Here is a tiny trained network, its code and every weight. The questions are about switching its units off for an input and a class, where a switched-off unit gives its printed mean instead of its output.

import numpy as np


def w(rows, s, z=0):
    codes = np.array(rows[::2]) - 128.0
    scale = np.full(codes.shape[1], s)
    scale[-1] = z or s
    return codes * scale


def norm(h):
    return h / np.sqrt((h * h).mean(-1, keepdims=True) + 1e-5)


def f(y):
    return y / 2 * (1 + np.tanh(0.7978845608 * (y + 0.044715 * y**3)))


def log_softmax(a):
    a = a - a.max(-1, keepdims=True)
    return a - np.log(np.exp(a).sum(-1, keepdims=True))


def net(x, mask):
    res = np.array(x, float).reshape(1, 8) / 4 @ E
    u = 0
    for l in range(2):
        y = f(norm(res) @ A[l][:, :-1].T + A[l][:, -1])
        res = res + np.where(mask[u : u + 14], y, B[l][:, -1]) @ B[l][:, :-1]
        u += 14
    return log_softmax(norm(res)[-1] @ U[:, :-1].T + U[:, -1])


A, B = {}, {}
E = w([
[70,39,176,51,2,96,146,106,86,86,89,128],'x0',
[131,130,116,123,125,132,121,128,127,127,135,122],'x1',
[27,137,84,117,176,242,105,11,61,196,83,157],'x2',
[125,131,103,150,107,121,123,149,117,140,115,159],'x3',
[149,34,97,184,82,164,103,50,242,102,146,154],'x4',
[149,130,126,120,125,133,128,122,122,117,121,135],'x5',
[111,127,144,124,143,131,128,121,140,122,132,105],'x6',
[129,107,63,238,145,56,92,69,13,67,126,48],'x7',
],0.0058)
A[0] = w([
[105,94,189,87,15,49,135,146,104,70,134,112,83],'0.n1',
[179,55,129,198,91,104,136,109,237,97,135,118,61],'0.n2',
[182,162,143,191,190,93,144,149,186,162,144,126,66],'0.n3',
[140,146,123,65,105,177,111,142,179,128,132,98,93],'0.n4',
[121,136,121,126,152,152,132,73,75,171,100,135,97],'0.n5',
[173,122,119,205,135,44,118,124,89,60,134,61,72],'0.n6',
[165,141,169,106,120,72,139,230,210,99,124,126,15],'0.n7',
[211,119,116,161,118,2,123,171,139,97,118,56,11],'0.n8',
[130,156,156,77,132,140,130,207,163,149,115,165,36],'0.n9',
[196,190,122,186,188,122,118,171,153,103,140,114,49],'0.n10',
[129,126,164,77,122,98,133,201,47,138,131,102,49],'0.n11',
[119,131,122,162,126,80,118,108,63,96,130,96,2],'0.n12',
[151,144,169,68,109,114,128,190,204,133,142,161,35],'0.n13',
[145,172,165,110,186,78,144,223,75,121,131,106,38],'0.n14',
],0.0095,0.0023)
B[0] = w([
[125,95,27,52,190,189,119,200,129,101,106,51,255],'0.n1',
[146,247,115,120,86,44,79,87,176,87,104,149,235],'0.n2',
[122,64,81,72,136,156,103,160,112,76,90,65,188],'0.n3',
[149,108,69,241,161,71,154,126,42,141,137,122,159],'0.n4',
[89,113,159,119,117,124,171,190,121,37,209,170,186],'0.n5',
[176,61,164,167,153,80,179,103,135,244,87,207,242],'0.n6',
[58,145,180,129,104,238,139,114,66,137,176,197,224],'0.n7',
[49,134,185,155,142,185,153,142,67,77,218,144,248],'0.n8',
[164,73,146,171,156,55,155,101,107,163,122,130,183],'0.n9',
[100,90,57,22,125,162,144,178,137,125,102,70,195],'0.n10',
[145,201,88,133,89,86,93,79,176,102,116,146,207],'0.n11',
[158,90,171,154,163,108,146,114,168,221,125,132,186],'0.n12',
[134,64,159,174,174,72,162,98,136,199,111,146,202],'0.n13',
[148,200,101,141,83,67,69,61,192,74,99,150,213],'0.n14',
],0.011,0.0094)
A[1] = w([
[84,149,169,140,144,197,93,112,88,131,165,122,33],'1.n1',
[127,160,123,127,141,136,134,121,121,140,117,144,97],'1.n2',
[157,118,103,97,160,169,91,168,134,114,102,70,102],'1.n3',
[137,105,89,96,114,188,98,186,109,150,95,70,70],'1.n4',
[130,108,100,80,104,179,115,146,129,143,95,89,107],'1.n5',
[139,248,135,108,86,95,93,101,123,143,106,116,34],'1.n6',
[149,101,145,171,134,112,161,114,93,195,126,115,19],'1.n7',
[117,133,202,148,99,162,131,169,110,90,194,136,11],'1.n8',
[120,148,180,161,93,209,134,155,81,106,181,144,4],'1.n9',
[98,161,123,59,117,150,133,124,143,149,104,175,128],'1.n10',
[180,99,199,160,122,129,154,131,131,228,113,114,69],'1.n11',
[152,211,146,149,62,133,76,87,186,111,111,113,66],'1.n12',
[142,102,162,128,111,104,153,145,162,143,137,129,145],'1.n13',
[136,170,138,136,133,116,92,92,159,146,118,152,113],'1.n14',
],0.013,0.0018)
B[1] = w([
[160,160,214,104,74,97,107,144,114,142,110,189,211],'1.n1',
[136,55,138,98,58,90,74,136,159,120,150,103,141],'1.n2',
[123,99,98,74,75,166,163,216,44,130,103,98,225],'1.n3',
[143,137,15,48,157,175,96,172,181,101,93,114,222],'1.n4',
[167,154,86,138,196,135,130,210,105,122,149,125,210],'1.n5',
[164,156,111,190,76,137,152,87,218,38,174,107,228],'1.n6',
[157,120,160,163,118,170,117,101,186,219,109,72,255],'1.n7',
[101,126,167,106,104,196,79,115,115,127,122,206,227],'1.n8',
[66,145,213,98,118,138,50,77,87,95,127,202,232],'1.n9',
[158,110,140,176,139,136,123,126,124,142,131,70,231],'1.n10',
[113,96,130,170,190,70,147,104,112,250,108,112,249],'1.n11',
[162,203,134,178,94,21,171,98,173,37,183,85,221],'1.n12',
[127,136,116,152,114,181,114,75,60,160,118,70,161],'1.n13',
[112,140,151,109,96,147,167,164,97,77,151,63,198],'1.n14',
],0.013,0.006)
U = w([
[152,85,137,191,171,95,152,80,123,247,107,111,254],'0',
[100,140,194,108,114,158,78,114,81,100,141,216,125],'1',
[163,117,22,72,161,157,126,207,110,104,98,87,91],'2',
[172,188,113,180,82,57,145,85,170,50,156,92,26],'3',
],0.011,0.00084)

Each question gives the input, the list of numbers given to net, and the class t.
The units are the neurons (one row each of A and B). Each row of codes is followed by its name. A weight is (code - 128) times the scale printed after its matrix; where a second scale follows, it is the last column's (A, B and U).
mask holds one flag per neuron, layer by layer. A switched-off neuron (its flag False) gives its mean, the last column of its row in B, instead of its output. The means were averaged over made-up inputs and are rounded, as every weight is.
A unit's drop is (log p(t) with every unit on - log p(t) with that unit switched off) / (log p(t) with every unit on - log p(t) with every unit switched off).
The circuit of an input: a set's keep is (log p(t) with only the set's units on - log p(t) with every unit switched off) / (log p(t) with every unit on - log p(t) with every unit switched off). Starting from the 12 units with the biggest drops (on a tie, the unit counted first), units are removed one at a time, each time the one whose removal leaves the highest keep (on an exact tie, the one counted first), for as long as the keep stays at least 0.8.
circuit, biggest first: the units of the circuit, biggest drop first
most important unit: the unit with the biggest drop
top k neurons: the k neurons with the biggest drops, biggest first
k most important neurons of layer l: the k neurons of layer l with the biggest drops, biggest first
drop when u is switched off: that unit's drop, to one decimal
input [0,8,0,-2,-3,0,7,3], class 0: 3 most important neurons of layer 0 -> (0.n6; 0.n12; 0.n2)
input [7,4,-7,-6,5,-6,0,-5], class 1: circuit, biggest first -> (0.n7)
input [-5,-3,-5,-5,5,-3,5,-2], class 1: top 3 neurons -> (0.n8; 0.n7; 0.n1)
input [3,-7,8,2,8,3,5,6], class 1: top 3 neurons -> (0.n14; 0.n11; 0.n6)
input [4,-4,-6,0,-4,8,2,6], class 0: top 2 neurons -> (0.n6; 0.n12)
input [1,-6,1,8,5,7,4,-5], class 0: top 3 neurons -> (0.n13; 0.n14; 0.n11)
input [8,4,7,3,-2,-7,2,7], class 2: 2 most important neurons of layer 0 -> (0.n8; 0.n7)
input [7,-8,3,-7,-7,-3,0,3], class 2: top 2 neurons -> (0.n1; 0.n2)
input [-7,8,2,5,-3,6,8,-7], class 0: top 2 neurons -> (0.n9; 0.n1)
input [8,-8,0,-5,8,-8,2,7], class 2: top 3 neurons -> (0.n1; 0.n14; 0.n11)
input [-7,-5,2,-7,8,1,3,-4], class 3: top 3 neurons -> (0.n2; 0.n1; 1.n12)
input [7,-2,-2,1,-3,6,-4,7], class 0: top 4 neurons -> (0.n6; 0.n12; 0.n10; 0.n3)
input [8,-7,6,-6,-1,-7,5,7], class 2: top 2 neurons -> (0.n8; 0.n13)
input [8,-5,-6,-3,0,1,3,2], class 2: circuit, biggest first -> (0.n1)
input [-7,-2,-7,-2,-1,-1,0,-1], class 1: 3 most important neurons of layer 0 -> (0.n8; 0.n7; 0.n1)
input [8,0,6,-1,5,0,5,-3], class 2: top 2 neurons -> (0.n8; 0.n7)
input [-1,3,6,7,3,8,7,-6], class 0: top 2 neurons -> (0.n8; 0.n1)
input [-4,4,-4,-1,0,-8,-3,1], class 1: top 2 neurons -> (0.n8; 0.n7)
input [-4,8,4,-1,-1,7,-5,-2], class 1: top 2 neurons -> (0.n5; 0.n1)
input [2,-5,-2,-4,-6,-5,-5,-4], class 3: most important unit -> 0.n14
input [-7,-2,-4,0,-1,0,0,0], class 2: 2 most important neurons of layer 0 -> (0.n10; 0.n3)
input [5,-8,2,3,-3,-3,-4,6], class 0: 2 most important neurons of layer 0 -> (0.n12; 0.n6)
input [1,-3,0,-7,-8,-8,6,-8], class 0: 2 most important neurons of layer 1 -> (1.n11; 1.n7)
input [6,3,-4,-2,-6,-3,6,-1], class 2: 2 most important neurons of layer 0 -> (0.n1; 0.n2)
input [-6,-7,8,-1,5,2,-2,7], class 1: drop when 0.n9 is switched off -> 1.2
input [-1,7,-7,-1,5,4,-3,3], class 1: drop when 0.n5 is switched off -> 0.0
input [-1,-7,-1,6,-6,-6,-8,8], class 0: circuit, biggest first -> (0.n6)
